The symbols move the units like this.
q682: α>q372, γ>q503, β>q470, κ>q266, ψ>q41
q465: α>q276, γ>q561, β>q520, κ>q807, ψ>q365
q146: α>q17, γ>q298, β>q132, κ>q33, ψ>q125
q846: α>q219, γ>q231, β>q802, κ>q665, ψ>q741
q21: α>q146, γ>q218, β>q741, κ>q132, ψ>q231
q346: α>q406, γ>q276, β>q561, κ>q255, ψ>q242
q578: α>q237, γ>q650, β>q366, κ>q214, ψ>q248
q241: α>q974, γ>q406, β>q276, κ>q601, ψ>q987
q231: α>q125, γ>q665, β>q21, κ>q146, ψ>q535
q389: α>q736, γ>q916, β>q294, κ>q651, ψ>q961
q470: α>q266, γ>q410, β>q341, κ>q400, ψ>q682
q783: α>q293, γ>q913, β>q961, κ>q63, ψ>q916
q77: α>q9, γ>q452, β>q271, κ>q569, ψ>q161
q392: α>q657, γ>q836, β>q281, κ>q313, ψ>q297
q219: α>q274, γ>q125, β>q665, κ>q404, ψ>q132
q4: α>q228, γ>q578, β>q184, κ>q650, ψ>q454
q305: α>q846, γ>q539, β>q417, κ>q802, ψ>q216
q189: α>q465, γ>q143, β>q737, κ>q520, ψ>q604
q418: α>q916, γ>q294, β>q590, κ>q783, ψ>q655
q293: α>q836, γ>q281, β>q63, κ>q658, ψ>q718
q503: α>q655, γ>q266, β>q410, κ>q418, ψ>q100
q306: α>q305, γ>q657, β>q836, κ>q417, ψ>q437
q974: α>q366, γ>q904, β>q601, κ>q454, ψ>q541
q406: α>q904, γ>q601, β>q255, κ>q296, ψ>q588
q439: α>q744, γ>q172, β>q604, κ>q365, ψ>q143
q56: α>q378, γ>q572, β>q248, κ>q738, ψ>q650
q916: α>q718, γ>q651, β>q783, κ>q293, ψ>q494
q378: α>q157, γ>q161, β>q738, κ>q97, ψ>q271
q341: α>q400, γ>q41, β>q407, κ>q100, ψ>q470
q63: α>q658, γ>q223, β>q736, κ>q297, ψ>q293
q242: α>q588, γ>q241, β>q346, κ>q406, ψ>q807
q893: α>q503, γ>q470, β>q10, κ>q410, ψ>q407
q237: α>q452, γ>q271, β>q214, κ>q122, ψ>q738
q767: α>q346, γ>q465, β>q143, κ>q561, ψ>q172
q125: α>q740, γ>q404, β>q146, κ>q17, ψ>q528
q157: α>q470, γ>q10, β>q97, κ>q341, ψ>q569
q908: α>q21, γ>q348, β>q216, κ>q741, ψ>q539
q539: α>q231, γ>q802, β>q908, κ>q21, ψ>q510
q271: α>q569, γ>q122, β>q378, κ>q157, ψ>q77
q904: α>q56, γ>q454, β>q296, κ>q248, ψ>q184
q281: α>q313, γ>q658, β>q223, κ>q437, ψ>q392
q541: α>q578, γ>q184, β>q974, κ>q366, ψ>q296
q404: α>q189, γ>q17, β>q298, κ>q737, ψ>q274
q651: α>q392, γ>q293, β>q913, κ>q281, ψ>q736
q454: α>q572, γ>q248, β>q4, κ>q228, ψ>q366
q452: α>q407, γ>q569, β>q122, κ>q893, ψ>q97
q218: α>q298, γ>q132, β>q535, κ>q528, ψ>q665
q365: α>q241, γ>q346, β>q465, κ>q276, ψ>q744
q417: α>q802, γ>q908, β>q622, κ>q348, ψ>q305
q296: α>q248, γ>q4, β>q541, κ>q578, ψ>q904
q494: α>q223, γ>q736, β>q916, κ>q718, ψ>q913
q736: α>q297, γ>q718, β>q651, κ>q392, ψ>q63
q744: α>q987, γ>q242, β>q365, κ>q241, ψ>q561
q248: α>q738, γ>q228, β>q578, κ>q237, ψ>q56
q737: α>q520, γ>q439, β>q217, κ>q172, ψ>q189
q656: α>q510, γ>q305, β>q657, κ>q539, ψ>q622
q569: α>q682, γ>q893, β>q157, κ>q470, ψ>q9
q372: α>q961, γ>q655, β>q266, κ>q389, ψ>q590
q184: α>q650, γ>q366, β>q904, κ>q56, ψ>q4
q665: α>q404, γ>q146, β>q218, κ>q298, ψ>q219
q161: α>q10, γ>q97, β>q77, κ>q9, ψ>q122
q658: α>q622, γ>q437, β>q297, κ>q656, ψ>q836
q588: α>q184, γ>q974, β>q406, κ>q904, ψ>q817
q657: α>q539, γ>q417, β>q313, κ>q908, ψ>q656
q650: α>q271, γ>q214, β>q56, κ>q378, ψ>q228
q276: α>q601, γ>q255, β>q807, κ>q817, ψ>q241
q604: α>q365, γ>q767, β>q189, κ>q465, ψ>q439
q622: α>q348, γ>q216, β>q656, κ>q510, ψ>q417
q223: α>q437, γ>q297, β>q718, κ>q306, ψ>q281
q510: α>q535, γ>q846, β>q539, κ>q231, ψ>q348
q10: α>q410, γ>q341, β>q9, κ>q41, ψ>q893
q590: α>q783, γ>q719, β>q372, κ>q961, ψ>q418
q41: α>q590, γ>q100, β>q682, κ>q372, ψ>q410
q172: α>q242, γ>q365, β>q767, κ>q346, ψ>q520
q297: α>q656, γ>q306, β>q392, κ>q657, ψ>q658
q214: α>q122, γ>q378, β>q572, κ>q161, ψ>q237
q216: α>q741, γ>q510, β>q305, κ>q846, ψ>q908
q913: α>q281, γ>q63, β>q494, κ>q223, ψ>q651
q655: α>q494, γ>q389, β>q418, κ>q916, ψ>q719
q33: α>q439, γ>q217, β>q274, κ>q604, ψ>q17
q987: α>q541, γ>q588, β>q241, κ>q974, ψ>q255
q836: α>q417, γ>q313, β>q658, κ>q622, ψ>q306
q817: α>q4, γ>q541, β>q588, κ>q184, ψ>q601
q740: α>q767, γ>q189, β>q17, κ>q143, ψ>q217
q407: α>q100, γ>q682, β>q893, κ>q503, ψ>q341
q961: α>q63, γ>q494, β>q389, κ>q736, ψ>q783
q738: α>q97, γ>q77, β>q237, κ>q452, ψ>q378
q294: α>q651, γ>q783, β>q719, κ>q913, ψ>q389
q122: α>q893, γ>q157, β>q161, κ>q10, ψ>q452
q535: α>q528, γ>q219, β>q231, κ>q125, ψ>q218
q97: α>q341, γ>q9, β>q452, κ>q407, ψ>q157
q217: α>q172, γ>q604, β>q740, κ>q767, ψ>q737
q437: α>q216, γ>q656, β>q306, κ>q305, ψ>q313
q9: α>q41, γ>q407, β>q569, κ>q682, ψ>q10
q274: α>q604, γ>q740, β>q404, κ>q189, ψ>q33
q298: α>q737, γ>q33, β>q528, κ>q217, ψ>q404
q572: α>q161, γ>q738, β>q228, κ>q77, ψ>q214
q400: α>q294, γ>q590, β>q100, κ>q719, ψ>q266
q366: α>q214, γ>q56, β>q454, κ>q572, ψ>q578
q807: α>q817, γ>q987, β>q242, κ>q588, ψ>q276
q255: α>q296, γ>q817, β>q987, κ>q541, ψ>q406
q528: α>q217, γ>q274, β>q125, κ>q740, ψ>q298
q410: α>q418, γ>q400, β>q41, κ>q590, ψ>q503
q132: α>q33, γ>q528, β>q219, κ>q274, ψ>q146
q143: α>q561, γ>q520, β>q439, κ>q744, ψ>q767
q802: α>q665, γ>q21, β>q348, κ>q218, ψ>q846
q100: α>q719, γ>q372, β>q503, κ>q655, ψ>q400
q228: α>q77, γ>q237, β>q650, κ>q271, ψ>q572
q601: α>q454, γ>q296, β>q817, κ>q4, ψ>q974
q17: α>q143, γ>q737, β>q33, κ>q439, ψ>q740
q561: α>q255, γ>q807, β>q744, κ>q987, ψ>q346
q266: α>q389, γ>q418, β>q400, κ>q294, ψ>q372
q719: α>q913, γ>q961, β>q655, κ>q494, ψ>q294
q313: α>q908, γ>q622, β>q437, κ>q216, ψ>q657
q348: α>q218, γ>q741, β>q510, κ>q535, ψ>q802
q520: α>q807, γ>q744, β>q172, κ>q242, ψ>q465
q741: α>q132, γ>q535, β>q846, κ>q219, ψ>q21
q718: α>q306, γ>q392, β>q293, κ>q836, ψ>q223

The rows follow the links: the fewer symbols apart two units are, the more alike their rows tend to be.

Each row is also shifted at random along 11 hidden directions that mean nothing.

Some units, each with a row of numbers:
q836 [ 27 -15  11   1  29 -23  -9  -8  11 -13  16  -5   2  -3 -27  19  20  28  29  14  -1  -5  -4 -27  21 -10 -18   9  25  17  17   7  33   4 -55 -23 -12  47 -33  -6  -7 -10 -39  -9  -7  25   1 -64   6  15  -8 -38  38  32  26  29 -20  -9 -15  34   3  18  -8 -29 -35 -12  38  27]
q33 [  0   1   1  15 -20  -6   2 -21 -13 -16 -22  50 -19 -29 -27  -1 -16   5 -12  -5   1   2 -11 -20 -22 -11  24  12  -2  -1 -18  19  10 -34  17  11  -7  15 -10 -12 -22  -6  11  -4  16 -30  25 -13 -12  14  16  -4  13   7   2 -19  -2   5  14  24   6   5  -9 -24   4  10 -35 -24]
q437 [ 83  37 -36 -13 -11   4 -31  -1  15  -1 -47 -21   2 -47  10   7 -12 -19  38  20 -23 -20  53 -13  38  24 -48  52  22  -7 -39  54 -13 -76  13  18 -34  22 -12  -9 -24  14 -16 -17 -49  -9  50  -3  47  32 -40   7  36 -31   8 -37  20  41  -4  59  37  -2  -1 -39 -11 -19 -52  27]
q572 [-47   6 -18   8  17  21  15   1   1 -38 -28  67 -26  10  -1 -41 -15   0  -2 -45  52   7 -10 -29  28  -8  35  -3 -36   6  19  -9   2 -20  24  25   9   7  42   8   1 -41 -23   3   4  -5  -8  -2   2  10 -10 -42 -15 -23 -23 -26   0  -1   7  26 -49  25  10 -13 -24   1 -16 -43]
q913 [105 -25  24   7  -1  -8  -1  -7 -20  16   8 -10  -5  12   3  18   8  20  17  13 -19  -4 -10 -14 -10  14 -21  -2   7  -4  11 -27  -4  -6  10 -18  14  17 -35  13 -15 -23  -2  -8  11  11 -14  27 -34 -13  21  -2  20  24  -3  15  -7 -15  -2   8  42  -2 -17   4 -15  14  11  13]
q41 [ 13  -3 -18 -13  -8   9  -5  35  51  30  52   5  32  16  10  43  10   7   1  16 -24  23 -30  -5   8  17  -8  20  31  12   3  13 -32  59 -23 -38   7 -30  32  26  12  12  15  30  30   2 -26  11 -13 -35 -34 -15  17  30   0  18  -1  -9   2 -45  22 -51  26  21   3 -22  44 -23]
q665 [-26   6  -4  -7  14 -11 -22 -13   3  -9 -36  17 -31 -23 -18 -16  -7 -11 -11   7  21 -13  12  -1   3 -16  15 -27 -13 -39 -14 -12  -7 -35  -1  -5 -16  -8  17 -26  -8 -11   8 -14 -14  -8   3  11  40  21  12   5 -32 -33 -10 -26 -14  17  15  20  25   9   2 -22 -19 -14 -47  -7]
q802 [-93 -52  35  -7  45 -48 -59   7  23  -6  16  34 -49  26 -79  12  -1  65   1  16 -14  -6 -52 -37 -26 -30  33 -72  26 -18  20 -42  18 -12 -51 -54 -16   2 -28 -20  -8 -27  39  -4  31  43 -23  41   8  19  51 -21 -14  21  16  25 -35 -33  18   6  77  -2 -31  -9 -56 -35   5 -30]
q407 [-32 -13   7  15   3  15 -12 -15  -9  24 -34 -32 -26  31  13  17  23 -49  17 -11  24   6  -6  26  15  -1  38 -12  -3 -12 -12  -8   0 -17   1  -2 -18  29   8   8  17  16 -29 -20 -42  30  13 -17  24   2   2  14 -21 -13 -36  12 -15   4  -4  19   8  -1  23  25 -39  18 -12   5]
q219 [-20 -37  38 -11  38 -37 -47  15  12   2  -8  21 -69   9 -38 -20 -12  30  -5  32 -15  -8 -31 -28 -11   3  -8 -84  -1 -49  17 -48 -18 -17   2 -30 -11 -19  19 -20 -14 -56  48 -30  10  19 -65 110  35  -9  51  -2 -54 -17 -14  -3 -21   0  15  -9  66 -19 -43   6 -67 -19   0 -57]
q305 [-45  -7   9  -4   8 -24 -48  13   9  29 -17  20 -34  18 -57  20  34  32  19  18 -14  30 -32   3   1  10  20   2  21   9 -27  -7  23  23 -49   0 -48 -11 -11 -21   0  35  11  18  23  34  27  53  44  20 -28   4  22  34   9  36 -17 -21   4   2   1 -35   3 -32 -23 -27  -4 -22]
q569 [ 25  -6 -16  -7   8  20   8  21  36 -12  18  -9  12  18  24  12 -15  -2   6  -7  -9   2  -4   9   4   7  16   1   5   3   9  24 -31   9   3 -13  25 -27  27  21  21  -4  11   1  -4   1 -18   7  -3 -17   4  -6 -13 -12  -2  -7  26   5   3 -23  20 -15   7  24   7   9   2  -9]
q161 [-61  -3 -10 -15  25   7  10  23  25 -23  17  32   5   7  22 -15 -28  48  36  -3  -4 -22   8 -58  34  20 -64   1   4   6  33   2 -12 -35  15   0  24  12  15  27 -12 -62 -14 -16  11 -11 -36  25 -31  -9   4 -44  24  -1  19 -12   7  19  -9  18  11  12 -35   7 -30  -6  39 -19]
q740 [  65   -4  -32   11   -4   -3   11    9   62  -65   46    5   28  -62  -28   26  -27  -58  -62   11   -7    8  -22   -5  -23  -39   70    1   31   -1   22   80  -32   35   -6  -52   22   -8   37  -20   10  -10   28    8  -14  -17  -36 -123   20  -13    2  -30  -40  -21   -3  -40   21    0   18  -32   19   -4   28  -23    0   -4   -8  -32]
q392 [-51  -1 -23  -7  30   3  13  12 -11 -34   4 -18  43   2   0 -25   7  40  -3  -4  11 -20  38   6  -5  -1  -3  -7  -3  -1  13  18   9  11   5   6  34 -53   6  -3  31 -23  -5   3  23  17 -20   1 -26  16  -5   2 -18 -13  42 -19  26  -4  -4 -14 -45  41 -17 -20  33  15  -7  42]
q510 [-29   9  32 -14  15 -22 -23 -25 -40  32 -43 -19 -31   9  -5 -23  12  46  52  16   0 -30  35  -6  15  18 -88 -24  -4 -19 -22 -50  47 -70 -19  39 -35  37 -53 -14 -20   8 -23 -31  -9   0  31  58   6  33  16  33  34   6  31  31 -28  22 -20  47   4  25 -49  -5 -20  -8  10  38]
q184 [ 41 -27  49  25  -9  -8  33   0 -38  17   5  57 -48  51   8 -13   8 -11 -13 -31  33  29 -66 -27  15 -16  16 -23 -31  22  49 -80  23  36  15  11  -1  55   5   4  -1 -23 -20   2  20   4 -28 -16 -26 -14  26 -27 -11  46 -50  38 -52 -32  -3 -17 -42   5   0  34 -44   4  57 -72]
q541 [ 45   6  -4 -15  -2   0 -25  20  35 -12  24  19 -18 -10 -17 -19 -37  -1 -18  -4 -20   2 -18 -21  -7   1  -3 -19  -2   3   9  -7 -22  -9  10  -6  -9  -6  10   6 -28 -12  41  12  -8  -5 -14  49  20 -14   5 -15  -8 -28 -14 -16  12  -3   9  -5  32 -25  -3  12  -9 -37   0 -40]
q961 [ -8   2 -24  16 -33   9  -5  -3  -9  27  -7   7  23 -20  -1  44  24 -39  -7   9   2  14 -12 -18  12   5   9  46  24  -1  -8  11 -18   5  28 -26  -3  22  -3  10 -12   0 -17  20   9   2  10 -39 -22  -2 -39  -6  25  20 -28 -16 -17 -13   7  10  21 -12  35 -18 -17  -8 -14  -4]
q241 [-48  -3   5  -4 -13 -13 -12  17   8   1  17  39  -3  -2   8   4 -31   7  -8  -1 -25  -9 -13 -44   3 -14 -14  11   6  16   9   6 -14 -14  20 -16 -12  12   3   5 -20 -12  23  -3   1  -7   7  -9  -5   4  16 -21  -2  10 -13 -21 -12   7   9   4  33  -7  -7  25  -6 -25  -2 -32]
q418 [ -7  20 -17  -6  17  19   5 -23 -23   8 -22  -7  20   3  17 -33  16   3  13 -18  54 -23  42  -1  21   3 -34 -13 -26 -18  -9 -22  22 -30   5  20   1   3  17  15   0 -17 -45  -7  -5  -1   0   4 -16   7 -20   3  -2 -28   7 -10 -13  21 -15  32 -53  36   6   7  -4   3   9  38]
q846 [ 39  -4 -16 -16   8  -8 -24  -1  31 -33  10 -14   9 -17 -35   4 -36  16 -23   0 -17 -26   8  17 -45 -30  36 -36  18 -23  -6  16 -13 -42  -5 -23  18 -37 -23 -16   6  11  58   7   3  -7  14   1  -3  25  43  25 -24 -35  31 -25  24  -3  23 -13  70  13 -11  -9  34 -16 -57  16]
q378 [ 29   6 -27 -14   9  27  10  34  32 -27 -10  54 -13  15  30 -23 -39  27   2 -26  -4   7  -2  -8   8  17  27  17 -30   0   1  15 -50  -4  34  15  31 -67  54  21  10 -29  30  10  17 -21  -9  80   4 -10   0 -24 -16 -25 -10 -40  42   8  23 -13  13 -20   2   2  28   6 -48 -40]
q313 [ 40  -9   9  -9  19 -13 -20  -2 -18  -7 -32  30 -22  18 -13 -18 -16  73  41  -6 -10 -25  18 -28   0   5 -23  -3  -3   3 -13  -7  23 -65   1  23  -8  -2 -34   0  -9 -14   5 -17  16   5  35  57 -16  36  26  -1  27   7  35  -3   3   8   1  42  19  24 -44 -13   3   2 -30  13]
q306 [-25   9 -18 -12   8  -3   8  30  -9  -3  -3 -20  32  -5  19  -8   9  24  15  20 -13 -15  32 -13  25  23 -59  14  17   0   8  17  -3   3  18  13  11 -26  10  -5  19 -17  -7  -8  15   7 -24  16 -12  11 -22   9   0   4  28 -12  12  11 -13 -16 -30  17 -25 -13   5   0  16  11]
q228 [ 34  10 -26 -26  42  11  -2  23  70 -49  33  54  -7  -4 -14 -35 -29  43  -6 -20  12  13 -12 -15  12   1  25  -4 -28   8  18   8 -22  32 -39  -5  19 -49  51  16  -8 -31  13  29  13 -10 -28  43  33 -21 -23 -63   0 -28  10 -13  30  -5  12  -2 -11 -22  16 -23  10 -28   4 -25]
q783 [  6 -14  -8   4   8   7 -24 -13 -17  -9  -6 -27  10   1 -34 -12   1  20  -4  -5   3 -18  14   5 -38   7  13 -32   4 -17  -9  -7   8 -40  23  -3  16 -17 -29  11 -10 -19  18   4  11  21  -5  55 -37   2  16  23  -4 -27  17 -14  21 -16   3  13  18  18 -17  -5   4   9 -23  28]
q893 [ 68  -4  -4   8  12  18  23 -15  27  -9  29 -17  17  22  -1  18  18 -24   7 -23  35  14 -17  21  10 -19  33  -5   6  24  15  13  27  29 -54  -8   4  37   8  15  24  26 -43   7 -14   9   2 -97  -4 -11 -12 -19  10  10   5  39  -8  -6 -17  -1 -43   9  29  17 -11  10  55  13]
q744 [ 17  31 -27 -14 -14   4 -15   9  29 -27  20 -56  34 -60   4 -19 -38 -33  -8  23 -38 -31  49  -9  -3  12 -62   0  30   3 -10  72  -9 -46  24  11 -13  11   1  -3 -20   2  20 -24 -49 -18  -7 -18  22  -7  -9  19  -5 -55  25 -37  38  44 -18   9   4   3 -23   8   4 -13  13  13]

From each start, follow one symbol. Which unit do you reach?
Answer with the unit's name.
start [ 56 -19  24  13  19  12  17  -9  -3  -1  -8  12 -35  50   6  -6  11   3  23 -28  30  18 -29  10  10  -1  33 -19 -20  15  13 -21  23  11 -24  15   0  28   9  13  18   0 -32 -11  -5  15  -4  -6   0  -9  14 -18   0  14 -14  40 -10  -8  -9   8 -34   2   2  21 -28  26  33 -18]
β q452
start [ 42  12   8  -4  16  -7   1 -17  20 -26  39  -6  10 -10 -30 -26  -6   5 -10 -16  13  -2   1   1 -12 -28   1 -20  -2  35   5  20  50  16 -59  10 -22  32  -9  -3  -8  24 -15   2 -17   0  13 -66  16  -1  -3 -21  11  -5  29  27  -2   3 -20  13 -62  15   1   9   6 -15  57  14]
γ q987
start [ 46 -11  16 -13  22 -20  -7  14   1   1  -2  18 -17  21  -8 -13  -5  42  10   7   0 -12  -5 -12   5  -8 -23 -34   2  -9  12 -27  12  -9 -16   1  -3 -11   2 -14  14  -9  13 -10  20   3 -13  29   1  17  25   3 -14  10  19  14 -18   4   0 -12   4  11 -31   7 -11 -12  14 -16]
α q231
start [-52 -18  13   9 -14   5  32  20 -15  49  20 -13  21  40  61  41  29 -28  12  11   5   7 -20 -14  40   8 -42  12  16   2  33 -30 -18  43  17 -28  16  24  23  20  29 -12 -34 -10  11   8 -43 -43 -39 -24  -5  -3  -6  47 -29  25 -41   1 -13 -37  -3  -7  10  50 -32  10  67 -19]
κ q266
start [ 33  15 -23 -12   3   3  -2   6  -7  -8 -13 -37  30 -30  26  -2  -5   6  23  23 -22 -30  54 -10  20  26 -62  28  13 -13  -5  26 -17 -38  29   4  14  -7 -13   5  -9 -21 -12 -17 -18  -2  -2  13  -6   9 -16   7  18 -20  20 -31  23  22  -8  21  22  16 -18 -21   7   4 -18  46]
γ q297
start [ 37  30   4 -16 -26   0  25  14   1  29  27  57  15   5  38  -2 -14  30   3 -10 -16  14  -6 -19  17   4 -45  55 -19  37  -5 -13  -2  37 -14  20 -12  -5   8  15 -18  24   0  26  27 -41  33   5  -9  -8 -23 -22  43  42   2  12 -13   7  -2 -12 -24 -27  13  18  49 -25  24 -14]
β q255
start [  1 -15   0  -1  -1   1 -46   1  47   7  19 -41 -14  -3 -39  37  -3  -9  34  18 -37   2 -20 -12  -4  23 -12  -9  50   7  -9  27  -1 -43 -23 -23 -22  51 -36  20 -27   7   6  -8 -31  23   3  15  11 -16  -4  -3  43  -7   5  23  13  -2 -11  31  72 -30  -8   2 -55 -15  28  -4]
κ q682
start [143  12  21   6 -23  -2 -12 -28  -7   6 -14 -18 -30 -14   8  -6 -31 -38   9 -10 -17 -14  11   1  -7 -12 -12   3  -5  13 -19  10  14 -61   5  20 -35  67 -36  -1 -34  29  -1 -27 -61 -14  51 -30  26   7  29  12  13 -20 -17   1  -2  25  -8  45  30   0  -7  28  -8  -3 -12   6]
α q601
start [ 99   0 -20 -24  32 -10 -20  39  61 -18  18  29   0   7  -8  13  -5  29  -7  10 -17  17 -13  11   9 -12  50  13   3   0  -5  32 -33  59 -52 -32  -1 -78  48 -13  28  14  30  22  14  12  -3  17  60   6 -20 -29 -24   1  10 -10  17  -3  22 -31  22 -36  25 -21  24 -27 -32 -13]
κ q539
start [-33  -1   9  14 -30  -4  36  -9 -43   4 -13  47   3  -5   4  -1  -6  17 -21  -7   7   1 -10 -12 -22  -6  -2   7  -9  -3   2 -17   7  -5  40  21  20  -7  -7 -11   4  -9  13   4  53 -40   3  -3 -58  10  24  18   3  32   5  -6 -13  -5  10 -22 -22  16 -20  -5  30  23 -11 -26]
β q125
start [-10   8 -11  -1  12  -2 -26   4  25 -28  -9   0 -16 -28 -28 -21 -12 -16 -23   7 -10   9   7  17 -21  -2  46 -11  -7  -6 -27  55  -9   8  -9   4 -22 -39  37 -18   1   8  28  -8 -22   5  -1  25  63  -5  -7   2 -38 -40  -1 -28  32  16   9   2 -15 -21   5 -14   3   2 -35 -17]
α q561
start [ -21    0   30   15   18   -4   19  -25  -36   -4  -24   18  -28   21  -14  -38   31   11  -14  -18   39   30   -5   45  -20  -10   58  -15  -48   10  -23   -6   45   59  -42   40  -19  -28   26  -22   24   28  -20   -2   11    6   14   12   37    0    1    6  -28   13    2   29   -2   -4   -4   -6 -106    2    7   -7   25   39    1    2]
β q189
start [-28 -13  15  15 -21 -15 -15  21   1  17  -2 -22 -20 -12   7  21   5 -59 -20  31 -38  20 -21   3   1  10  12   4  21  -2  -3  31 -28  32  26 -16 -25   5  26 -17   3   7  22 -21 -29  15 -25  -1  46 -21   0  12 -40   2 -41  -9  -1   8   3 -26  17 -37   3  18 -34   7   3 -47]
κ q242
start [  22   21  -19    6    8    4   -6   -8   19  -46    8   21    4  -31  -52  -42   -8   -2  -22  -17   22   10    4   -8  -15   -9   22  -16    0   27  -13   61   45    1  -23   36  -29    7   30  -13   -3    9   -4    1   -2   -6    4  -31   25    4  -24  -14   -5  -25   29   -5   19   12  -15   15 -100   12   -6  -17   -3   -2   29  -26]
ψ q520
start [107  32 -29 -23 -16  19  18  26  53 -19  53  -4  33 -29  14  -8 -32  -8 -23  -1 -26  11  -1   9  -3  14 -16  23  -1  16  12  17 -36  36  -2   0  23 -31  16  15 -14  11  33  39   3 -36 -15  11   5 -33 -30 -12  16 -22   6 -11  39  -3   3 -38   7 -35  19  -4  47 -28  15 -10]
β q4
start [ -7  16 -12   4 -14 -10  -5  -8  15   9   8   3  11 -20 -45  25  30 -22 -18   9  15  24 -23  17  -2 -18  22   8  26   8 -10   6  28  35 -47  -5 -26  19  -6 -26   7  47  -8  30  15  -3  19 -68  18  15 -36   7  19  23  12  29 -22 -16  -1 -14 -29  -9  28 -34  -2 -25  18  -7]
β q846
start [ -6   8 -12 -15  17  -7   2   9   3 -10 -10   2  15   5   8  -6  -5  25   0  -1   6 -19  24  11   4 -18   0  -6  -2 -10  -3   0   1  -5 -11   2   9 -36   5 -16  26  10   8   0  10  -3  12 -12   4  31   9  12 -18  -5  26 -10  -1   8   7 -13  -1  22  -5  -7  31  -8 -27  22]
ψ q539
